Here is a tiny trained network, its code and every weight. The questions are about switching its units off for an input and a class, where a switched-off unit gives its printed mean instead of its output.

import numpy as np


def w(rows, s, z=0):
    codes = np.array(rows[::2]) - 128.0
    scale = np.full(codes.shape[1], s)
    scale[-1] = z or s
    return codes * scale


def f(y):
    return y / 2 * (1 + np.tanh(0.7978845608 * (y + 0.044715 * y**3)))


def log_softmax(a):
    a = a - a.max(-1, keepdims=True)
    return a - np.log(np.exp(a).sum(-1, keepdims=True))


def net(x, mask):
    res = np.array(x, float).reshape(1, 7) / 4 @ E
    y = f(res @ A[0][:, :-1].T + A[0][:, -1])
    res = res + np.where(mask, y, B[0][:, -1]) @ B[0][:, :-1]
    return log_softmax(res[-1] @ U[:, :-1].T + U[:, -1])


A, B = {}, {}
E = w([
[53,148,253],'x0',
[64,222,47],'x1',
[129,125,127],'x2',
[129,127,130],'x3',
[129,127,130],'x4',
[28,14,102],'x5',
[128,129,129],'x6',
],0.0043)
A[0] = w([
[205,65,2,24],'neuron 1',
[137,117,125,134],'neuron 2',
[69,72,94,45],'neuron 3',
[38,155,238,68],'neuron 4',
[36,35,79,76],'neuron 5',
[204,186,141,27],'neuron 6',
[30,34,83,21],'neuron 7',
[206,242,173,33],'neuron 8',
[195,97,45,32],'neuron 9',
[147,104,103,82],'neuron 10',
[144,117,128,19],'neuron 11',
[182,78,133,4],'neuron 12',
[242,14,196,44],'neuron 13',
[152,105,86,21],'neuron 14',
[185,188,146,42],'neuron 15',
[148,111,115,116],'neuron 16',
[76,71,95,38],'neuron 17',
[44,170,245,15],'neuron 18',
[34,221,36,53],'neuron 19',
[61,161,217,16],'neuron 20',
[130,104,135,2],'neuron 21',
[207,187,141,17],'neuron 22',
[115,142,173,54],'neuron 23',
[147,189,163,34],'neuron 24',
[140,101,80,66],'neuron 25',
[169,179,143,2],'neuron 26',
],0.0081,0.0044)
B[0] = w([
[129,109,47,186],'neuron 1',
[131,133,126,138],'neuron 2',
[125,85,153,103],'neuron 3',
[132,116,48,249],'neuron 4',
[180,71,163,220],'neuron 5',
[120,50,133,105],'neuron 6',
[160,67,164,172],'neuron 7',
[152,37,154,180],'neuron 8',
[95,105,75,123],'neuron 9',
[111,120,119,82],'neuron 10',
[63,89,124,29],'neuron 11',
[54,112,128,53],'neuron 12',
[3,157,178,232],'neuron 13',
[72,94,110,47],'neuron 14',
[116,58,142,99],'neuron 15',
[125,130,121,116],'neuron 16',
[117,81,152,92],'neuron 17',
[102,103,54,193],'neuron 18',
[3,129,200,212],'neuron 19',
[97,100,76,133],'neuron 20',
[69,96,134,26],'neuron 21',
[117,45,134,101],'neuron 22',
[92,107,110,72],'neuron 23',
[107,69,137,73],'neuron 24',
[112,118,112,79],'neuron 25',
[87,48,147,53],'neuron 26',
],0.031,0.0015)
U = w([
[169,134,128,247],'0',
[176,135,126,226],'1',
[189,38,163,45],'2',
[167,144,116,186],'3',
[121,108,2,37],'4',
[61,156,183,1],'5',
[180,151,132,101],'6',
],0.0084,0.0081)

Each question gives the input, the list of numbers given to net, and the class t.
The units are the neurons (one row each of A and B). Each row of codes is followed by its name. A weight is (code - 128) times the scale printed after its matrix; where a second scale follows, it is the last column's (A, B and U).
mask holds one flag per neuron, in row order. A switched-off neuron (its flag False) gives its mean, the last column of its row in B, instead of its output. The means were averaged over made-up inputs and are rounded, as every weight is.
A unit's drop is (log p(t) with every unit on - log p(t) with that unit switched off) / (log p(t) with every unit on - log p(t) with every unit switched off).
The circuit of an input: a set's keep is (log p(t) with only the set's units on - log p(t) with every unit switched off) / (log p(t) with every unit on - log p(t) with every unit switched off). Starting from the 12 units with the biggest drops (on a tie, the unit counted first), units are removed one at a time, each time the one whose removal leaves the highest keep (on an exact tie, the one counted first), for as long as the keep stays at least 0.8.
units of the circuit, in order: the units of the circuit, biggest drop first
unit that matters most: the unit with the biggest drop
k most important neurons: the k neurons with the biggest drops, biggest first
drop when u is switched off: that unit's drop, to one decimal
input [-4,-8,-2,7,7,-1,4], class 5: unit that matters most => neuron 13
input [-8,-7,1,2,-6,-5,-1], class 4: 2 most important neurons => [neuron 1; neuron 9]
input [4,-5,-1,-5,-6,8,7], class 2: 2 most important neurons => [neuron 5; neuron 7]
input [6,7,3,-3,-1,1,6], class 5: 2 most important neurons => [neuron 19; neuron 1]
input [-2,4,-2,-6,0,6,1], class 2: units of the circuit, in order => [neuron 5; neuron 7]
input [5,7,-4,4,-5,-3,3], class 5: 3 most important neurons => [neuron 19; neuron 5; neuron 1]
input [-6,8,-6,0,-5,5,7], class 5: 2 most important neurons => [neuron 19; neuron 4]
input [5,-7,-3,0,-7,-2,3], class 5: 3 most important neurons => [neuron 13; neuron 5; neuron 1]
input [8,-2,4,3,3,0,-2], class 4: drop when neuron 20 is switched off => 0.1
input [8,5,-7,6,-8,1,6], class 4: drop when neuron 18 is switched off => 0.2
input [-8,0,2,-5,3,-6,-5], class 4: drop when neuron 24 is switched off => 0.0
input [-2,1,-5,-2,-6,-6,-4], class 2: drop when neuron 5 is switched off => -0.2
